Each row has a hidden value; after the row comes its tier, the name of the range that the value falls in. Each part has its own.
[   3  -90  -92    8  -22 -197  183   23   49 -125   82   57  186  228
   35 -118   -1 -106 -151 -145  252  103  132 -369  176  -79  125 -425
  -29  108 -261  134 -110   -5  -67   30  162  128  307   18  -59   -6
  323  117   46   43]
[16]
[ -11   29  221  186  -87  109   37  360  -16 -102 -244  -73   35 -122
  -99   42  324  -47  196  228  -13   58 -187 -389   -1  -50 -107  -99
  -26 -121  279   52 -234  -15   -4 -190  -75 -610   71   49  -71 -180
  229  186 -240 -144]
[25]
[  12    4   72 -197   31   20 -139 -170  145   63   81  171   51  -38
  -24   79   32   33 -121 -137  -21  -82  189  381  -18  -48   80   73
 -202  -48 -156  -10  -65  -34 -102  -38   70   70   51  -86  -47   22
 -155 -231  366  248]
[10]
[  82  -96  -35  -49   57  135 -124   39   88  -14   61  107 -103 -192
  -57   64  -17   20  120  -74 -127 -109   41  309  -82 -110  124  180
 -199 -126 -110 -169 -140  -69 -101 -173    9 -196  -56 -154    3 -132
 -183 -189  138  139]
[10]
[   1  -83 -178  164  -57  120  143  232  -11   61 -116  -37 -196 -194
 -146  -84  102    1  250   72  -33  110 -188   87 -192 -128 -157 -119
  166  142  200 -212 -134  -49  -29  -50  296 -394   90 -230  -29 -142
    3  -33 -163  -48]
[24]
[ -48  177  173  -43  216   -3   10 -104  278  -51  181  151  -21   60
 -329   61  220   58  -55   -8  136 -110  117   73  -88   47  -12  -97
 -248   11  112  369 -129  -16    4  175  265  -12  389  -40 -269  110
  177 -212  440   96]
[24]
[  95 -260  -49  108  -68  178   18  366 -111  -15 -135  -85   29 -129
  279 -173 -143  -31  183  -47  -77  170   16   45  159 -177  -55   36
  -90  -16  -41 -470 -235 -173 -131 -196  -64 -265 -251    1   58 -141
  -46  207 -298   57]
[21]
[  -5 -163   10  167   44   92  -49   38   33 -256  116   33  -92  136
   37   78  188   71   39 -162   58  -93   75 -275   40   31  111   -9
 -140    3  -22  141  -49   69  -10  -66  -35  -23   55 -184   -5    7
   58  156  -31  -66]
[24]
[  51   14  -27  134  264  -15  228   -2   55 -271  261  -64 -239   54
 -108  -36  -72  172  197   -5   69 -205 -143 -308 -130  103  162  -61
 -153 -210   -9  193  -72 -111   14   41  112   21  236  -54   -3  -33
  192   77  106 -197]
[16]
[  16 -166  -28   73  -33   55   14  121    5  -68  -11   22   50   70
  120  -79   47  -20   -2 -133   71   97  117  -65  132  -91   -2 -121
  -80   91  -73 -102 -128  -33  -86  -39   68  -50   21  -78  -26   -4
   61  117  -63   66]
[21]
[   8   84   70  137  184   73   29 -108   55 -242  122   10 -323  -29
 -280  152  280  183  215   77  -38 -306 -223 -203 -252  121  139   58
 -129 -303  139  299   -1   25   14  -70   24 -221  209 -224   33  -67
  -11  -73  152 -207]
[20]
[ -60  -90  -11  -83  -41  152  -16  374  112  100   46   27  106 -263
    0  -29 -147  -11   -5   -3  -15   95   67  207 -206    4 -211  277
  -62  179  250 -254 -179 -172  123 -227  -84   43 -256   40 -191 -132
 -102   52   74  152]
[16]
[ -69  102  187    0  143  158 -120  -47  192  -47  101  111 -112  -50
 -236  136  282  130   21    2   11 -137   54  184 -181   97 -101  172
 -218  -14  281  214  -62    6   40   30   80  -73   98 -134 -182   78
  -85 -135  324   58]
[10]
[ -65  -27  121  110   74  181  -40  100   86  -81   46   11 -100   -2
  -56   42  205  122   65  -29   29  -28   34   12  -92   73 -147  106
 -124   73  282   73  -80  -17   44   12   53  -70    0 -120 -127   62
  -19   78   75  -12]
[24]
[   1 -149  -13  -51 -119  -25   40  214   28  -33   18   13  168  -38
  151   -3 -113  -56  -70  -96   29   57   88 -157   21  -50   55  -29
  -17   55 -130 -112 -145  -74    8 -208  -91   26  -61   46  -22 -148
  114  143  -44   80]
[21]
[ -26  -78   39   93  -24   63  -74  -57    3 -163    0   53  -74   86
  -24  106  288   62    9  -85   34  -89    5 -165  -17   27   64  -30
  -70  -52   24  136    1   91  -35  -99  -31  -94   63 -203   38   -7
  -48   63   29  -44]
[25]
[ 116  -33   81  -87   52   21   23   90   54   -4   13   15   26 -140
   72  -28 -161    7  102   -4  -95  -55   19  124   54 -120  149   12
 -197 -233 -218 -165 -218 -170 -142 -123    9 -212   30   76   21 -146
   57  -77   81  106]
[24]
[   3  149  353 -235 -139  -44   94  121  -24  138 -169 -120  188 -216
  227   57 -173   95   -6  191 -141  -28 -123   11  -75   54  -49   86
    3 -300    8 -136 -146 -219  -21 -208 -184 -166 -108  315   73 -178
   98  101   59   33]
[10]
[ 109   68   -8  -86  183   40 -105  -39  231  -21  107  218  -92 -198
 -385   82  113  -70  123   18  -60 -168   33  307  -98 -170  215   14
 -313 -211 -153   66 -221  -47 -137  -90  173 -356  266 -134 -128 -145
  -33 -437  352  176]
[25]
[ -90  -44  208 -325 -305   -2  -25  143  -15  291 -165  -30  369 -135
  421   -5 -231   24 -273  -53  -56  184  167  286   -1   17 -222  139
   91  120   -3 -343  -77 -175   14 -199 -170  221 -332  222    5  -57
 -101  154   80  269]
[24]
[ -14 -264 -131  133  -89  -26   79  177  -45 -196   54   -1  107  183
  188  -78   20  -55  -71 -203  169  109  119 -413  148  -41   62 -191
   -5  165 -128  -24  -75   22  -10 -115  -37  120    4  -82    6  -37
  153  307 -177  -22]
[16]
[ -59   38  163  109   61  131  -34 -109  -25 -148   -6  -29 -201   51
  -48  102  320  215   84   25  -12 -160 -116 -100 -139  154  -55   88
  -74 -164  247  173   58   28    7  -33  -39  -75   19 -187   51   59
 -127   81   87 -137]
[20]
[ -49  -15   84  163 -106  -61  295  221 -105 -166  -60 -210  -36   35
  125    4   27  113  123  111   49   -9 -259 -645 -109  122  -29 -187
  202  -74  134  104  -55  -52   94 -113  -39 -141  100   62   82 -146
  342  392 -265 -295]
[21]
[  -8   38  215  -22    8  -61  146   80   17 -106   27  -85   93   60
  144    2  -51   93  -16   25   47  -48  -22 -318   35   83   43  -92
  -75 -154  -34  111 -115 -113    2  -47  -61    6   95  166   -1  -43
  261  207   31  -68]
[21]
[  25 -146   40  274    9   31  156  190  -96 -285  -16 -130  -68  161
  141  -59  122   60  153  -29   88    7  -90 -585  133   10   67 -217
  -30  -76    1   77 -113   -9  -37  -47  -17 -191  109  -39   62  -48
  282  363 -287 -223]
[21]
[ -57   37  180   64 -106 -120  100  -33  -42 -234  -30  -56   34  144
   35  166  249   77  -41   40   73 -143 -138 -644  -45  139  140 -180
   61 -192  -19  348   20   87   45 -156 -151  -83  185   -1  100  -98
  251  246  -46 -214]
[25]
[-144  128  228  124   86   87   -7  -96   99 -193   87   10 -161  108
 -199  195  428  212    9   40   88 -187  -84 -273 -229  250 -105   53
  -57  -26  387  446   64  102  135   42   15   -7  177 -157  -99  107
   54  100  191 -173]
[25]
[   0 -139  -56   66  -89   11   42   80  -10  -90   -1    4  -19   19
   73   30   61   12   26  -97   18    2    0 -167  -15  -41   64  -95
   36   39  -80  -29  -65   17  -29 -118   33  -86   47 -130   45  -92
   66  106  -79  -17]
[24]
[-111  -82 -165  113  -47  -48   56 -114  102 -141  144  112 -116  167
 -193  119  301   38  -87 -179  171  -56   37 -234 -177   56   32 -209
  127  268   40  307   78  187   76   39  240  115  296 -344  -66   37
   88   -1  113  -49]
[24]
[-108   80   -8 -113  -50    2  119   97  140  145   56   29   -6 -178
 -155   42  -23   66  -37   43   22   10  -51  167 -343   68 -185   45
  126  172  229    4  -57  -87  129  -45  177   56   73  -49 -149  -74
   19  -86  216   70]
[21]
[  79 -218   -4  -53 -128  101 -148   51  -77  -21  -89   37   48  -80
  268   29  -36   -4   16 -145 -124   -2   88  153  113 -124  124  115
 -115 -128 -233 -307  -90  -46 -157 -267 -171 -120 -235  -93  158 -127
 -214   45  -71  135]
[25]
[ -20   33   84 -183 -100   19  -43   -4   20   65  -23   25   -6 -225
   -2  148  -18   88  -13   49 -141 -149 -102  140 -267   59   42  217
   11 -202   12  -74  -17  -83   27 -296 -166  -38 -133  -42   78 -191
 -189  -85  170   52]
[20]
[  43 -321 -219  -23 -125   14  -34  309   34  -71   82   88  174  -75
  146  -39 -184 -158  -62 -214   37   96  178  -92   58 -155  135   29
  -70  153 -251 -261 -181  -56  -13 -318 -130   58 -164  -57  -32 -214
    6  109 -103  160]
[16]
[  22   -9  139  -51   24  167    4  156   22  119  -81  -44  -14 -182
  113  -81  -83   94  111   43  -98   61    3  337  -31  -45 -168  139
 -116  -56  138 -284 -173 -199  -76  -44   52 -164 -136   42  -41  -27
 -101   -1   54  113]
[24]
[ -25 -129  -84  231   81   27  104  -42    5 -205   80   14 -111  277
   -7 -101  237   59   25 -169  205   53   72 -259  121  -11  -14 -300
  -51  156   20  152  -24   66  -67  168  257   34  253 -226  -43  147
  141  151  -30  -74]
[21]
[ -69 -101   -1 -109  -81  -34   40  120   64   31   54   52  236   63
  148  -79  -86  -34 -213 -146  152  142  202  -10   46    3  -98  -55
  -42  210  -17  -75  -86  -81   28  -65   -2  278  -52   58 -115   24
   45  136  114  166]
[16]
[-148  138  323  -48 -105  170  -39   35  -33  133 -213  -78   -4 -108
   54   62  269  201  -16  157  -51   27 -112  163 -196  171 -375  180
   54  -34  497  -27   21  -70   63  -64  -73  -86 -171   -6  -28   61
 -195  115   93  -14]
[20]
[  73 -154   50   94   34  256 -112  280   23  -17  -75   13  -54 -180
   56  -49   38    2  198  -17 -110   56   45  216   56 -142  -62  164
 -214  -44   86 -297 -239 -119 -107 -147  -20 -354 -170  -76  -54  -94
 -113   16  -96   97]
[24]

[ 106  -69 -130   46   28   60  141   82   22  -14  -11  118  -17  -43
   64   20   45   57 -187   98   -2  -73   66  -82   92  -62 -120    4
   51  -82  170   13  -79    3 -136 -106   91  -32  -30  -85  129   23
   10   12    3  -59]
W
[  99  -28  -82   22   17    8  159  -10  -13  -80  -45  202  -24  -36
   71  -26  -17   23  -47   98   14  -53   86  -86   62 -115  -71   -6
    3  -95  105   50  -67   33    9  -26  -33  -32   29   52   47  103
  -46   48  -58  -81]
N
[  10  -41  -41   80   19  -33  137   17    4  -17   15   53  -53   29
  -43    7    6    4 -105   96   10  -42   19  -53   -4  -45  -67   57
  -35  -67   65  -71  -47   18  -26  -43   30  -15   -4  -48   95   44
   25  -77  -23  -67]
N
[ 119 -152 -114  100   25  -10   92  105   58    6   98  -11 -126   94
 -113   25   99   61 -200  145   31   10  -58   41   62  -25  -80  107
   10  -82   18 -148 -105   53   53  -78   65   14 -161 -231  256  -21
  192  -46    7 -187]
G
[  69  -86 -138 -102   76 -236   87  151   13  -69  188  -57  -19   93
  -89  102 -108  203  167  -70   67  119   15  -36   72  -11  -97 -223
   39  -90  194  -40 -104  138  168   36    2  -40  -41 -237   75  -27
  304  -22  -42  -58]
M
[ 104  -72 -131 -167   94 -266   58  127  -42  -94   53   62  -46   23
   27   27 -245  178  205  -70  144  226   18  -57  140  -90  -63 -323
   60 -130  311   72 -174  186  294   71 -165  -80  -33 -100   50   47
  238    8 -124 -106]
W
[ 216 -104  -80   62   44   96   76   43   75   19  -25  126   -7   18
  -40    4   17  -23  -98  208   48  145  -92  -31   22 -214   38  129
  120 -160  -94  -37 -198   57  222   -1 -165   51 -159    5  194  152
   -1   -7 -126 -340]
N
[  29  -19  -28 -125   -6  -60   27   15  -69 -112   50  -23 -161   16
  -55   16  151   37  181  -91  -20  -89   60  104  -70  137  -88  -67
 -123  -83   55  274  -66  -44  209  271   85  -57   44   93  -81  102
  295  -52  -74   23]
F
[ -83   91  -75   83  117 -126  142   38  -69  -97   88   85   39   -5
   77  -39 -200   85  126   33  -42  -69  196  -54    2  -10    2 -188
  -47   24  193  -52   29   44  -29 -122   50  -70  143  -38 -196   29
  -96   99   31  112]
M
[  78   35 -131   15   92   11  129   60  -63  -70  -21  194   97  -88
  151    3 -159   66   84   47  -32  -27  176 -115   46 -110  -17 -174
   62  -54  217  112  -58   11  -21  -61    6  -80  111   49 -123  139
 -116  143  -49   -1]
Q
[ 136   -8  -91   -1  109  275   22  130   17   71  -89   80   29  -62
  113   51   83    9    6   65  -65  -14   94  -26  -75  -18   38   12
  174 -117   67  283 -152 -123  -40   60   37  -27  -35  101 -129  176
 -107   70  -80  -96]
N
[  81 -126  -22  -75  -42 -217  112   27  -76  -75   89  -70  121   74
 -207  200  -90   11  250  -79  107  104  -89 -141 -132 -145  -99  -27
  -67 -159  -29   65  -69   12  292  323  -38  -51  116   71   99  280
  343 -207 -246 -186]
M
[   2   61 -150  266  237  111   41  178 -115  104   68   69  137   46
   32   39 -315   43  132  149 -172   42  213  -16 -135  -46  229 -121
  116   50  126  -76  -28  -74  -32 -204  108 -104  105 -134 -292  210
 -262  273   20  -54]
W
[  76   12 -109   69   79  106  107   88    3  -14   76   46  135  -49
   52   69   16   38   14   70  -87  -82  110  -60  -59  -53  -20  -35
   63  -56   37   66  -45  -86  -65  -40  144  -21   69   -9  -87  117
  -48   78  -13  -21]
J
[ 137  -49 -144 -242   -6 -242   35   42    3 -160  118   67 -217  -52
   -1  -40   57  156   40  -74   39   83   -8  125  221   62 -175 -275
  -68  -99  273  104 -183  162  308   70   -3  -31 -100 -149  191 -102
  413   -4    4  -25]
F
[ 249 -162 -171   93  155   16  -40  248   17   40   98  -67  106   35
  -41   60 -171   62   18  167  108  303 -127   31   24 -206   98  -65
  183 -138   -5  -61 -241   58  384   -4 -110   -8 -180 -136  133  184
  177   37 -155 -381]
J
[  52   -5  -24   16   33  -18   61  -23   42 -109   18   89 -227   12
   16 -153  119    9  -68  135   27  -26    7  132   70   18  -20   44
  -68  -69  -12   10 -108   84  213   -3  -88   35 -126   25   57  -35
   74   -5   -1  -89]
P
[  10   -4  -34   29   -2  -52  139  -24 -171  -63  -55  127   99  -38
   -1   86 -139  -47  160  -23  -22  -76  125 -139 -127  -88  -45  -57
  -95  -72  120  168    7  -95   37  165   67 -127  252  184 -117  317
   10  -12 -153  -17]
N
[ 125  -60  -79  119  102  146  -27  127  -80   36  -89   36  -10  -61
   72  -31  -62  -67  -61  146   26   78    1   58  -48  -71   77   16
   52  -88   61  142 -157  -87  178   47  -12  -66  -42  102  -32  240
   -1   18 -125 -197]
G
[ 121   82 -141  257  164  225   20   33  -62  -41   61  214  -37   -8
   70 -147  -42  -22   47  283 -227  -75  198  179  -51  -38  237   27
   16   45 -102   -8  -57  -45  190 -175   46  -20   -5    6 -226  174
 -236  389   63 -128]
F
[ -23   12   -3  141   55  -13  154  -12  -46  -63   24   68   68   56
  -36   13  -87  -24  115  103   -4  -72   92 -100 -127 -104   34   72
  -43  -49  -65  -28   21  -14   44   38  -30  -24  114  110 -123  186
  -94   -8  -93  -67]
M
[  55  -45  -72   32   76  -80  106   69    6    4   85   29   20   99
 -110   83 -110   67  118   53   -3   94   18  -71  -52  -92   23  -32
   49  -88   29  -68  -87   64  128   18  -54  -14   -9  -98   23  107
   57   -6  -75 -145]
W
[  39  -55  -42  182   73  -18  112   55    7   -7   68    4   52   80
  -92   19  -91  -12  -13  172   29   41  -18  -56  -72 -139   49  102
   10  -62  -84 -164  -52   34  111  -44  -50   10  -21  -38   47  130
  -14  -44  -76 -187]
M
[-228  107   46  123  102 -130  163  -24  -19  -80   20   48 -158   81
   42 -138  -98   43   23   64    9 -145  173  -24  -29   87   -2  -31
 -118   31  141 -108   72   72 -123 -130  -18  -32   74   -4 -193  -91
 -163  -36   67  166]
W
[ 179 -108  -62  -78  -75   55  125   -2  -50  -52 -141  148   58 -136
   57   81   69  -64  -97   21   79  -26  -27 -152   19 -163 -176   37
   -1 -185  116  250 -128  -72   37  191    7  -60   64  208  173  252
  121 -136 -194 -151]
N
[  24  -83 -113  -60  -41 -204   91   45 -124 -133  121  -12 -138   13
  -80   50   49   90   46  -93  -11 -120   75   66   40  124 -196 -143
 -195  -30  225   90   -6   -9   93  122  228 -116  100 -116   79   44
  398  -35   -4   65]
P
[ 256  -41 -168 -190   51   10  -40   84  -51  -84  103   81  -43  -22
  -47   73   61   98  296  -50 -103  104   45  128   -9    1   20 -195
   46 -127   39  311 -206    2  438  244   12  -49  -28   10  -42  200
  309  172 -108 -166]
F
[ -51   31  -25  -97   26 -152  154    7  -16  -94   23   55  -31    1
   22   30  -49   87  124  -75   33  -52  105 -112    7    7 -121 -139
  -41  -78  199   92  -27   56  -26   67   -8  -46   93   31  -61   13
   64  -83  -47   88]
Q
[-149   97   18  -58   74 -152   88   12 -151  -52  -26   23   -6  -13
   36   34 -188   24  268 -129  -14  -42  170  -77 -126   74  -19 -213
  -97  -31  253  195    8  -47   15  147   38 -130  232  138 -280  157
   -1  -57  -84  158]
N
[  23   21  -27  121   48   -3  141  -12  -18  -65   33   83  105  -16
    4   -2  -72  -37   31  129   -8  -37   52  -85  -70 -141   14   40
  -24  -60  -49  -45  -23  -12   67  -12  -18   -3   86   97  -48  161
  -88   -9  -77  -88]
J
[-148    7   99  109  -62  -15   53  -61  -93  -45   52 -158 -154   54
 -198    7  235 -141  -17    9  -79 -239   -5  113 -250  186  -70  211
 -288  -10 -133   78   59 -168   49  231  232  -34  113  138  -43  130
  225 -252  -30   61]
F
[ 165 -165  -84  119   66   46   39  161  122  119  100 -114   30  113
 -203  120   25    8 -145  188   56  208 -200  -27  -44 -157   30  173
  147 -145 -131 -202 -199   52  171  -26  -68   76 -233 -200  296   78
  156 -159  -98 -366]
Q
[-137  -24   -4  -35  -24 -255  202    2  -45 -144  115  -50  -76   88
  -80   52   15  107  101 -109   61 -183  107  -99  -24   92 -210  -71
 -175  -35  164   -6   86   44 -100   93  125  -66  145  -47  -24  -38
  219 -162  -10  163]
M
[  31  178  -61   17  119  180   46  -50  -36 -151  -69  275 -162 -129
  264 -248   79    6   82  126 -147 -186  274  151   43   75   90  -99
  -31    5   81  275  -57  -21   90  -60  -21  -28   36  226 -336   41
 -248  291   62  104]
F
[-121   27   -4  233    5 -114  277 -111    3 -122   66  176 -126  103
  -40 -119  -17   12 -150  193  -29 -233  144  -69   28  -38  -66  144
 -173   32    5 -298  121   92 -167 -229   36    4   73  -83   38  -67
 -159   20   97   50]
N
[  37  -24  -52  147  106   40   62   84 -101   11  -67   71   72  -12
   42    0 -196  -44   39  121   30   54   57  -73  -82 -131   76  -12
   27  -66   80   46  -72  -41   93   12  -46  -81   69  104  -92  252
  -93   12 -131 -137]
W
[  36  -44  -96 -178  132 -285   13  174   29  -50  152 -104  -62   86
  -59   58 -190  204  253 -101  128  264  -31    4   74   -1  -30 -313
   82 -113  236   11 -184  190  314   83 -146  -27 -101 -186   15  -47
  298  -75  -84  -76]
M
[ -29  -57  -51  -83  169 -264  -40  218   -6   66  187 -245  -29  193
 -217  147 -239  154  334 -101   82  322  -77   20 -111   36   81 -225
   84  -95  122  -51 -167  117  345  147 -108  -35  -84 -225  -48   50
  308 -142 -117 -134]
Q
[  77  -36 -148   14   17  -14  130   78   43   51   99   50    3  -32
  -56  109   44   71 -181   49 -107  -23   30  -51   60   -5 -124  -49
   40  -51  190  -99  -92   -2 -150 -152  195  -12  -24 -255  196  -36
   86  -21   72  -25]
N
[-260   33  241   59  -59 -251  146 -140   49  -97   20 -185 -125   83
 -172  -76   82 -143  -55   46  185  -54 -161  -51 -159    2 -107  218
 -257  -91 -164 -157   25   47  123  174 -131   78   23  207   83  -21
  120 -517 -113    7]
J
[ 148 -108   -8   28   38   50   60   24  160   -6   29   24 -180  125
 -120  -51  167    5  -92  199   94  126 -146   65   12 -102   26  216
   78 -165 -205  -84 -194  118  283   44 -225  119 -278  -36  212    4
   93  -99  -89 -322]
G
[  95 -101  -45   81  117   35  -10  170   65   16   54 -130   -5   48
  -27   -6   -2   16  -46  137  129  150 -119   41  -34  -84   39   51
   93 -128  -64  -19 -171   20  237   44  -93   32 -171  -20   67   77
  126 -116 -118 -237]
J
[ 283 -199 -240  118   -2  148  134  169   23   66   65   75  157  -37
  -55  190   60   49 -256  151  -52  -11  -24 -128   60 -182 -127   87
  135 -115   77  -60 -121  -61 -120 -106  211  -30  -56 -217  318  157
  135   37  -41 -248]
Q
[  66 -132  -60   98   53   51  109  124   38  -11   62  -57  -35  139
  -94   68   85   64    0   85   61  -55    8  -50  -71  -29  -44  142
   41 -101  -65   -1  -43   -2    7   68   25   -2  -70  -59   40   81
  118  -63  -80 -143]
Q
[ 180 -140 -152   42  -52    7  211   14  -50  -99    9  200   26   -1
   -3   81   48   54  -83   72    2 -139   88 -134   65 -134 -172   47
  -28 -104   97   47  -18  -10  -62   18  115  -70   77  -31  165  163
  113   67  -69 -115]
N
